The units form a tree. The symbols α ρ χ ω γ β pick a child and ξ picks the parent.
PH has α: LD, ρ: GN, χ: NB, ω: MM, γ: MJ, β: BC
LD has α: SM, ρ: SQ, χ: TT, ω: BH, γ: LG, β: ZS
GN has α: SZ, ρ: RM, χ: DR, ω: TG, γ: CM, β: GF
NB has α: BM, ρ: LL, χ: CD, ω: FQ, γ: GJ, β: MC
MM has α: CF, ρ: HD, χ: SF, ω: FJ, γ: TB, β: BL
MJ has α: HR, ρ: DP, χ: CL, ω: FP, γ: PC, β: JQ
BC has α: MT, ρ: GD, χ: PF, ω: QC, γ: TL, β: HL

In the rows, 52 stands for zero.

Follow the symbols from each start, one at a time.
Answer with the unit's row; about right is enough.
new walk
 46   87   68   35   48   65   40   62   56   59   64   34   68   16   49   36   55   43   70
ρ ->  46   72   67   40   41   57   45   70   59   38   53   31   68   30   36   32   43   34   79
ξ ->  46   84   71   40   50   65   41   55   61   70   60   40   60   17   53   37   38   25   65
ρ ->  36   64   52   53   47   52   49   56   64   58   47   47   71   37   42   30   52   39   69
ξ ->  42   80   61   35   58   59   45   60   54   67   58   41   70   21   59   40   54   30   62
β ->  29   76   60   40   58   44   64   66   62   44   72   31   69   33   42   67   55   37   74
ξ ->  41   67   68   40   58   52   51   51   64   62   58   46   43   43   45   37   42   43   60
α ->  37   78   46   37   52   39   64   61   53   41   64   58   44   32   67   51   58   34   52
ξ ->  43   57   63   39   56   62   38   61   60   58   57   49   76   26   50   38   58   30   56
ξ ->  46   57   63   54   49   67   56   34   58   80   27   48   56   41   60   71   41   26   41
ρ ->  63   32   48   53   61   70   37   39   25   47   45   26   29   62   57   82   65   51   59
χ ->  44   50   51   51   90   42   47   55   63   55   63   55   34   53   63   72   58   51   52
ξ ->  52   28   57   72   47   85   40   49   42   62   37   26   30   61   68   69   74   49   54
α ->  58   25   50   74   49   53   63   48   31   41   42   58   46   64   63   80   70   59   46
ξ ->  38   33   47   63   48   68   41   43   35   55   45   32   38   55   52   75   66   51   56
α ->  62   28   44   88   64   71   68   46   35   38   50   47   42   69   51   67   66   50   55
new walk
 48   54   37   60   40   31   57   56   37   45   53   58   29   64   84   80   65   55   43
ξ ->  33   58   42   57   39   47   75   41   48   52   40   72   19   65   54   65   52   43   31
χ ->  31   52   47   51   51   29   61   65   48   51   59   56   25   73   57   63   57   43   52
ξ ->  43   57   27   57   46   42   80   55   50   61   50   70   23   70   62   72   58   30   43
ρ ->  29   35   36   49   55   46   64   55   53   58   56   72   17   74   43   73   77   56   50
ξ ->  33   55   56   50   46   45   70   54   48   66   46   64   39   71   53   71   70   31   38
ξ ->  47   64   60   57   42   73   59   32   52   72   33   47   37   40   63   65   39   15   37
γ ->  51   56   67   34   39   60   30   51   66   84   25   61   39   48   50   43   36   40   55
ξ ->  38   60   51   51   44   62   55   38   50   79   38   45   55   44   54   80   40   27   45
α ->  36   59   35   52   47   45   76   47   52   58   51   67   32   63   59   71   71   26   38
ω ->  30   62   27   49   39   26   57   51   45   52   56   59   31   62   67   66   56   45   35
ξ ->  37   55   44   68   48   38   63   55   49   65   63   74   16   69   59   69   72   46   34
β ->  46   54   48   53   50   34   71   49   45   48   60   55   32   67   70   76   59   44   46
ξ ->  36   51   45   58   25   40   65   41   40   67   47   68   20   69   62   74   76   45   45
β ->  46   53   67   76   44   38   70   45   39   39   68   53   18   58   67   88   61   39   48
ξ ->  26   59   45   56   55   36   65   64   52   69   49   60   30   77   71   69   69   16   48
new walk
 45   71   43   57   29   38   55   59   61   55   44   71   14   65   51   63   58   25   47
ξ ->  30   53   37   58   34   43   75   49   47   58   52   63   34   64   51   69   70   35   45
ρ ->  26   49   48   65   55   61   64   35   50   55   49   72   13   84   53   66   64   49   45
ξ ->  39   55   54   54   39   35   54   53   37   64   41   78   20   73   63   77   60   30   44
ρ ->  26   43   51   57   48   59   67   54   59   60   59   63   17   73   49   71   68   41   48
ξ ->  38   62   41   59   45   51   73   57   47   72   42   47   15   64   70   62   67   30   47
ω ->  32   57   34   46   53   38   56   54   53   42   51   75   22   72   77   62   63   40   37
ξ ->  47   53   38   55   47   42   54   40   56   61   47   73   30   59   64   72   61   39   35
γ ->  46   62   63   50   63   40   78   41   43   43   75   57   29   43   77   90   57   49   54
ξ ->  31   51   43   55   35   43   65   56   48   64   49   57   18   63   52   60   56   37   48
γ ->  33   60   43   53   59   55   80   43   34   64   64   61   31   39   61   92   58   60   54
ξ ->  30   51   42   56   41   38   67   66   46   67   46   70   30   78   61   66   68   32   47
γ ->  39   44   48   54   61   55   87   46   33   47   74   59   34   57   71   78   79   57   53
ξ ->  38   71   51   64   37   41   71   46   48   63   43   65   22   71   53   73   69   35   37
γ ->  44   43   37   67   64   44   64   45   39   47   74   65   31   54   72   80   63   48   46
ξ ->  37   53   49   63   51   37   74   53   42   64   56   58   23   55   54   61   64   32   44
new walk
 51   47   53   61   38   52   52   36   18   46   52   53   78   31   60   49   50   50   37
ξ ->  54   52   56   57   68   58   71   42   21   39   49   45   68   42   60   68   34   51   62
α ->  46   45   30   70   53   45   76   35   30   28   71   64   39   56   70   72   55   42   55
ξ ->  58   51   38   70   52   58   86   44   17   43   66   44   83   40   56   59   43   27   51
ξ ->  59   73   61   46   51   68   36   28   43   74   29   55   49   46   52   80   42   11   40
β ->  68   41   40   64   54   84   41   56   51   42   39   28   77   55   24   26   36   49   67
β ->  72   28   53   63   31   78   44   37   41   46   27   44   63   72   50   61   50   58   67
ξ ->  59   39   42   58   56   69   54   55   55   42   41   22   61   61   30   39   35   51   53
ξ ->  44   60   70   49   42   60   50   38   52   77   32   47   38   50   61   71   43   23   42
ρ ->  62   27   52   73   50   75   44   41   41   40   53   30   47   61   58   57   57   49   52
ξ ->  59   55   54   40   36   66   49   39   46   66   41   50   52   50   57   61   44   16   37
χ ->  54   45   35   67   68   54   89   30   15   41   37   40   67   49   67   70   47   38   52
ω ->  56   52   41   73   69   58   49   43   40   34   50   62   68   38   81   68   53   91   61
ξ ->  47   55   53   63   58   48   70   28    9   54   45   45   73   47   58   76   49   29   56
α ->  54   33   32   75   61   33   78   44   36   31   59   72   36   58   71   74   68   45   44
ξ ->  62   50   57   63   65   45   71   36   22   48   50   53   76   38   53   61   41   39   45
new walk
 53   51   65   40   50   61   47   29   41   70   39   51   46   50   56   71   48   31   40
ω ->  47   79   62   30   60   65   56   57   63   53   63   49   56   24   49   34   63   42   66
χ ->  40   65   73   32   71   50   36   70   66   63   74   42   51   31   37   24   45   45   62
ξ ->  35   74   69   33   63   59   58   61   51   60   53   33   64    9   35   48   49   28   78
ξ ->  50   64   63   46   33   71   41   32   47   77   32   50   43   45   53   66   47   20   45
α ->  28   60   34   66   37   41   66   62   44   73   44   78   23   66   55   61   65   35   47
ω ->  34   52   34   69   31   19   57   52   59   53   52   73   26   59   65   67   53   40   40
ξ ->  40   62   47   52   42   41   71   56   45   74   55   66   15   84   50   64   63   44   29
ξ ->  61   62   63   47   41   61   47   32   60   68   25   53   46   45   64   79   56   18   40
γ ->  67   42   62   39   34   68   33   50   64   76   27   70   69   51   52   49   60   37   44
γ ->  57   32   41   49   30   32   41   43   61   64   38   78   35   60   51   40   42   51   22
ξ ->  72   43   60   32   44   58   42   51   57   89   31   69   57   46   57   39   63   37   59
γ ->  56   48   57   28   40   28   33   51   56   74   41   69   51   57   53   42   46   60   21
ξ ->  60   37   76   31   36   49   48   40   46   89   25   57   62   52   52   47   37   38   49
α ->  70   44   67   63   34   60   43   34   53   80   19   76   62   52   49   33   37   63   49
ξ ->  72   55   72   41   43   55   30   43   51   79   18   65   53   33   45   50   46   39   45
new walk
 76   31   52   54   70   57   55   42   47   34   52   41   73   52   39   46   49   72   57
ξ ->  60   54   46   67   44   60   60   47   18   45   55   54   80   41   57   74   56   35   48
γ ->  65   58   62   59   47   47   57   34   10   46   53   37   76   37   68   63   39   47   44
ξ ->  43   57   42   59   56   55   70   38   13   49   43   44   76   55   69   77   45   42   49
ξ ->  50   58   59   37   28   52   54   49   54   82   35   50   46   61   55   81   46    9   45
χ ->  55   55   41   69   54   50   63   50    8   49   59   43   85   32   62   63   39   42   46
ξ ->  61   60   61   43   48   71   36   40   40   72   44   55   54   47   62   70   30   13   27
β ->  61   48   38   56   60   71   37   50   60   50   42   18   66   57   21   50   51   52   62
ξ ->  57   53   64   52   44   59   50   27   40   74   35   58   50   37   56   68   46   16   36
γ ->  65   48   66   35   30   62   33   42   62   92   19   68   59   34   55   50   45   34   43
ω ->  49   61   54   30   38   57   23   53   65   68   28   75   48   37   55   24   30   61   47
ξ ->  43   49   56   41   30   61   40   42   66   84   27   69   49   50   56   46   36   43   52
α ->  69   37   54   48   39   76   47   30   62   76   28   71   79   45   49   35   45   64   45
ξ ->  49   63   58   37   36   61   40   31   54   82   24   72   52   45   52   45   42   40   48
β ->  52   52   70   31   47   36   40   52   70   61   52   61   46   51   63   51   44   50   34
ξ ->  73   49   62   37   47   72   32   39   60   76   20   66   51   57   41   40   25   48   36
new walk
 49   62   55   51   41   62   48   36   47   77   35   51   35   49   54   62   44   26   54
α ->  36   51   44   69   44   43   72   55   49   58   56   57   21   79   61   70   68   21   39
χ ->  44   59   44   49   57   24   61   61   51   53   52   79   22   60   58   64   64   28   43
ξ ->  48   52   39   64   45   46   73   50   39   74   52   66   33   68   60   75   64   35   49
ρ ->  37   44   43   40   52   40   58   37   59   48   52   71    7   61   53   62   76   60   51
ξ ->  45   55   45   55   40   45   79   45   53   63   47   61   21   68   51   67   55   36   34
ω ->  37   54   35   44   54   20   59   55   55   63   51   74   19   68   67   65   51   36   50
ξ ->  25   72   23   54   38   33   67   49   51   67   47   66   22   66   54   76   64   44   36
ξ ->  54   38   60   49   52   69   39   40   50   75   37   58   40   42   57   65   43   11   38
β ->  64   39   49   57   60   72   52   43   58   46   48   13   72   53   36   40   46   49   59
ω ->  48   38   38   57   68   60   53   62   52   29   52   16   60   59   56   40   49   84   68
ξ ->  63   40   35   65   53   76   49   48   51   51   47   28   62   46   14   41   43   49   67
β ->  66   35   32   70   43   65   59   35   37   49   34   33   70   52   52   67   61   62   60
ξ ->  72   48   42   77   59   80   61   53   48   55   50   22   82   53   12   42   41   48   52
χ ->  73   43   48   54   41   59   51   67   57   41   40   28   61   80   22   39   59   50   60
ξ ->  66   55   33   70   49   76   50   60   45   49   37   31   81   53   19   47   31   52   52
new walk
 32   82   52   43   54   37   47   61   52   52   60   48   31   27   64   47   58   25   55
ξ ->  38   71   64   35   60   68   40   62   59   64   62   42   65   35   64   37   47   34   64
ρ ->  43   69   56   50   48   60   43   62   59   40   48   27   58   29   35   30   49   39   72
ξ ->  43   69   74   34   58   66   44   64   69   68   61   46   65   15   45   41   49   28   60
χ ->  52   72   69   26   77   44   47   65   54   49   75   43   52   42   47   35   45   55   58
ξ ->  31   68   70   30   66   56   42   61   69   63   62   40   65   17   45   44   48   34   55
γ ->  50   57   52   33   47   24   31   63   54   55   71   56   70   37   58   40   44   48   23
ξ ->  58   71   57   42   51   61   38   56   65   67   53   42   61   27   55   37   51   31   62
ω ->  45   78   44   38   44   58   36   62   71   64   50   64   75   21   60   26   44   60   54
ξ ->  49   77   73   35   53   61   49   54   65   69   56   40   69   17   44   36   50   23   63
ω ->  42   73   63   46   39   53   33   55   62   56   37   52   65   20   54   24   50   47   70
ξ ->  44   78   56   38   43   61   39   60   72   65   60   41   72   26   54   26   53   41   57
ρ ->  64   65   56   46   47   54   43   56   60   34   64   27   63   28   29   25   49   42   65
ξ ->  55   73   67   29   52   66   51   61   76   68   52   50   74   11   50   47   44   35   60
ρ ->  55   61   71   46   26   56   41   53   58   46   55   38   73   30   25   36   45   50   72
ξ ->  39   73   69   38   50   62   53   56   51   61   67   25   66   24   53   45   40   27   54
new walk
 52   62   67   25   51   37   40   47   74   69   37   65   37   56   69   65   33   43   44
ξ ->  70   45   66   41   48   58   33   42   65   76   35   72   55   47   47   40   47   37   41
α ->  56   45   65   47   45   56   36   35   63   73   31   70   70   48   60   28   34   57   55
ξ ->  63   51   65   43   35   57   37   46   56   73   29   69   57   38   56   53   43   48   47
α ->  66   46   63   58   44   63   29   34   52   67   29   72   71   41   49   30   32   58   58
ξ ->  55   41   66   42   33   62   35   40   74   63   32   58   56   50   53   34   44   55   37
β ->  56   67   60   22   44   46   27   55   73   69   51   67   42   45   72   61   30   49   43
ξ ->  54   40   68   34   32   68   39   42   64   71   19   65   49   56   56   50   38   42   42
γ ->  63   53   56   41   44   27   45   54   62   81   37   65   41   56   56   54   42   36   26
ξ ->  59   47   68   44   44   65   38   51   51   83   18   65   50   54   42   55   37   38   45
γ ->  49   39   58   34   40   31   26   56   53   69   38   71   44   74   42   50   35   46   20
ξ ->  61   43   66   38   46   60   31   36   50   88   20   77   59   48   56   45   31   61   43
γ ->  57   44   49   25   34   28   48   40   51   79   35   85   53   68   49   49   52   54   21
ξ ->  64   44   53   47   38   66   36   42   63   90   21   75   71   47   46   51   43   50   41
χ ->  49   54   59   15   72   48   39   46   64   59   61   56   44   27   61   46   38   56   54
ξ ->  64   61   73   34   42   63   48   34   50   93   22   61   58   41   44   44   40   45   45
new walk
 24   62   34   50   33   47   67   51   63   53   40   59   16   58   48   54   52   38   55
ξ ->  35   48   46   51   45   34   73   47   40   67   55   55   25   59   48   66   63   32   45
ρ ->  32   50   39   54   58   43   68   46   60   51   50   64   13   63   49   68   80   57   48
ξ ->  41   55   45   72   48   58   71   45   49   61   61   67   17   76   58   71   64   31   41
β ->  45   49   47   63   44   31   61   44   52   35   61   62   32   60   57   94   65   46   55
ξ ->  49   65   44   53   42   48   70   55   44   68   51   62   37   64   60   67   63   27   41
α ->  40   63   51   53   32   35   72   60   60   47   43   77   13   65   53   36   47   44   53
ξ ->  39   39   46   66   38   30   60   51   35   66   42   69   18   64   64   72   61   36   35
ξ ->  51   66   55   40   41   66   42   39   54   78   34   55   37   35   47   71   48   21   40
ρ ->  60   28   49   59   39   73   26   52   24   54   47   49   40   53   68   74   63   54   55
γ ->  65   43   71   49   64   76   38   35   35   50   52   34   55   40   49   60   44   67   64
ξ ->  54   40   55   60   48   86   45   43   41   61   54   31   47   53   63   79   63   26   46
α ->  54   35   57   82   50   63   55   56   43   48   56   45   18   62   49   64   58   64   49
ξ ->  53   31   57   62   45   61   39   38   44   54   46   41   26   69   61   81   67   33   49
